Below is a small trained network, with its code and all its weights. Each question gives an input and a target symbol and asks what happens when units are switched off, that is, made to give their printed mean instead of their output.

import numpy as np


def w(rows, s, z=0):
    codes = np.array(rows[::2]) - 128.0
    scale = np.full(codes.shape[1], s)
    scale[-1] = z or s
    return codes * scale


def f(y):
    return np.maximum(y, 0)


def softmax(a):
    e = np.exp(a - a.max(-1, keepdims=True))
    return e / e.sum(-1, keepdims=True)


def log_softmax(a):
    a = a - a.max(-1, keepdims=True)
    return a - np.log(np.exp(a).sum(-1, keepdims=True))


def net(x, mask):
    ids = ['αβδηλμτφψ'.index(c) for c in x.split()]
    T = len(ids)
    res = E[ids] + P[:T]
    q, k, v = (res @ M[0].T for M in (Q, K, V))
    z = softmax(np.where(np.tri(T) > 0, q @ k.T / 4**0.5, -1e9)) @ v
    res = res + np.where(mask[0], z, O[0][:, -1]) @ O[0][:, :-1]
    y = f(res @ A[0][:, :-1].T + A[0][:, -1])
    res = res + np.where(mask[1:17], y, B[0][:, -1]) @ B[0][:, :-1]
    return log_softmax(res[-1] @ U[:, :-1].T + U[:, -1])


Q, K, V, O, A, B = {}, {}, {}, {}, {}, {}
E = w([
[172,130,97,131,153],'α',
[77,89,86,189,132],'β',
[202,68,218,31,93],'δ',
[172,38,244,145,91],'η',
[134,28,246,61,140],'λ',
[90,115,68,63,62],'μ',
[117,109,57,84,149],'τ',
[168,104,77,148,47],'φ',
[145,105,49,144,98],'ψ',
],0.011)
P = w([
[160,6,85,178,169],'0',
[78,123,168,92,160],'1',
[92,25,99,102,87],'2',
[131,149,126,184,112],'3',
[75,171,188,75,217],'4',
[208,103,66,116,156],'5',
[60,201,146,113,77],'6',
[85,110,131,79,122],'7',
[218,184,99,125,150],'8',
],0.011)
Q[0] = w([
[132,212,173,174,103],'H0',
[134,34,161,112,41],'H0',
[68,83,179,120,99],'H0',
[111,207,9,188,48],'H0',
],0.015)
K[0] = w([
[63,143,162,116,158],'H0',
[199,103,108,171,206],'H0',
[135,99,98,78,178],'H0',
[105,254,178,116,141],'H0',
],0.018)
V[0] = w([
[235,172,115,119,108],'H0',
[117,125,141,161,254],'H0',
[132,105,217,133,158],'H0',
[153,136,182,231,97],'H0',
],0.02)
O[0] = w([
[103,157,213,245,147,2],'H0',
[222,207,111,116,119,194],'H0',
[163,64,127,146,52,156],'H0',
[75,181,139,71,6,138],'H0',
],0.017,0.0089)
A[0] = w([
[119,159,200,106,132,124],'N0',
[161,103,244,92,161,183],'N1',
[77,50,191,177,111,207],'N2',
[74,189,23,141,145,85],'N3',
[207,114,255,114,128,7],'N4',
[161,247,135,148,116,137],'N5',
[135,208,53,189,168,225],'N6',
[193,71,155,149,171,112],'N7',
[211,94,205,100,104,64],'N8',
[158,177,185,69,88,2],'N9',
[150,156,215,141,109,172],'N10',
[145,90,64,151,117,131],'N11',
[122,118,66,113,129,107],'N12',
[54,175,38,134,103,165],'N13',
[85,174,38,160,97,88],'N14',
[104,170,169,81,106,164],'N15',
],0.0086,0.0042)
B[0] = w([
[95,111,116,45,123,143],'N0',
[95,231,89,60,94,164],'N1',
[205,171,195,149,72,190],'N2',
[50,163,120,174,243,206],'N3',
[8,136,118,157,236,162],'N4',
[93,74,103,128,108,181],'N5',
[110,104,38,231,72,184],'N6',
[209,151,192,164,131,195],'N7',
[52,112,150,200,153,233],'N8',
[184,84,135,188,187,248],'N9',
[87,116,99,128,73,151],'N10',
[145,144,139,69,167,239],'N11',
[104,79,98,84,118,254],'N12',
[72,193,206,96,87,216],'N13',
[64,147,195,113,199,176],'N14',
[163,90,94,133,99,206],'N15',
],0.014,0.01)
U = w([
[57,122,157,209,147,85],'α',
[205,79,132,111,96,168],'β',
[90,139,255,170,140,93],'δ',
[109,89,118,213,66,141],'η',
[118,33,222,178,203,23],'λ',
[227,178,223,124,136,214],'μ',
[187,174,136,186,180,2],'τ',
[117,128,188,107,44,90],'φ',
[102,163,98,107,119,192],'ψ',
],0.0067,0.0036)

Each question gives the input, a string of symbols that net reads in full, and the target symbol t.
The units are the heads (4 rows each of Q, K, V and O) and the neurons (one row each of A and B). Each row of codes is followed by its name. A weight is (code - 128) times the scale printed after its matrix; where a second scale follows, it is the last column's (O, A, B and U).
mask holds one flag per unit, heads first, then neurons. A switched-off unit (its flag False) gives its mean, the last column of its rows in O or B, instead of its output. The means were averaged over made-up inputs and are rounded, as every weight is.
A unit's drop is (log p(t) with every unit on - log p(t) with that unit switched off) / (log p(t) with every unit on - log p(t) with every unit switched off).
The circuit of an input: a set's keep is (log p(t) with only the set's units on - log p(t) with every unit switched off) / (log p(t) with every unit on - log p(t) with every unit switched off). Starting from the 12 units with the biggest drops (on a tie, the unit counted first), units are removed one at a time, each time the one whose removal leaves the highest keep (on an exact tie, the one counted first), for as long as the keep stays at least 0.8.
circuit, biggest first: the units of the circuit, biggest drop first
unit that matters most: the unit with the biggest drop
k most important neurons: the k neurons with the biggest drops, biggest first
input β λ φ α α α μ, target η: circuit, biggest first : (H0, N6, N5)
input β β ψ, target ψ: circuit, biggest first : (H0, N3)
input δ β λ ψ φ φ, target α: circuit, biggest first : (H0)
input λ λ λ λ δ, target λ: circuit, biggest first : (H0, N8, N9)
input δ τ β β τ η λ, target δ: circuit, biggest first : (H0, N4, N2)
input η δ δ δ, target η: circuit, biggest first : (H0, N8, N9)
input λ δ ψ, target β: circuit, biggest first : (H0, N11)
input τ λ β, target τ: circuit, biggest first : (H0, N7)
input β β λ, target β: circuit, biggest first : (H0, N9, N15)
input α τ τ, target η: circuit, biggest first : (H0, N6, N5)
input η η η, target η: circuit, biggest first : (H0, N8, N9)
input δ λ τ δ δ δ, target δ: 2 most important neurons : (N4, N8)
input η α ψ β τ, target α: 4 most important neurons : (N3, N11, N9, N7)
input ψ φ δ λ λ, target ψ: unit that matters most : N1
input μ τ δ φ, target τ: 2 most important neurons : (N7, N6)
input δ φ δ β, target δ: 2 most important neurons : (N13, N14)
input δ λ δ η τ λ β, target τ: 2 most important neurons : (N6, N7)
input β τ δ λ τ, target μ: 2 most important neurons : (N2, N7)
input β λ β τ η β β, target φ: 2 most important neurons : (N13, N3)
input β λ η μ, target β: 2 most important neurons : (N3, N8)
input β β β β α β δ φ μ, target μ: 2 most important neurons : (N2, N8)
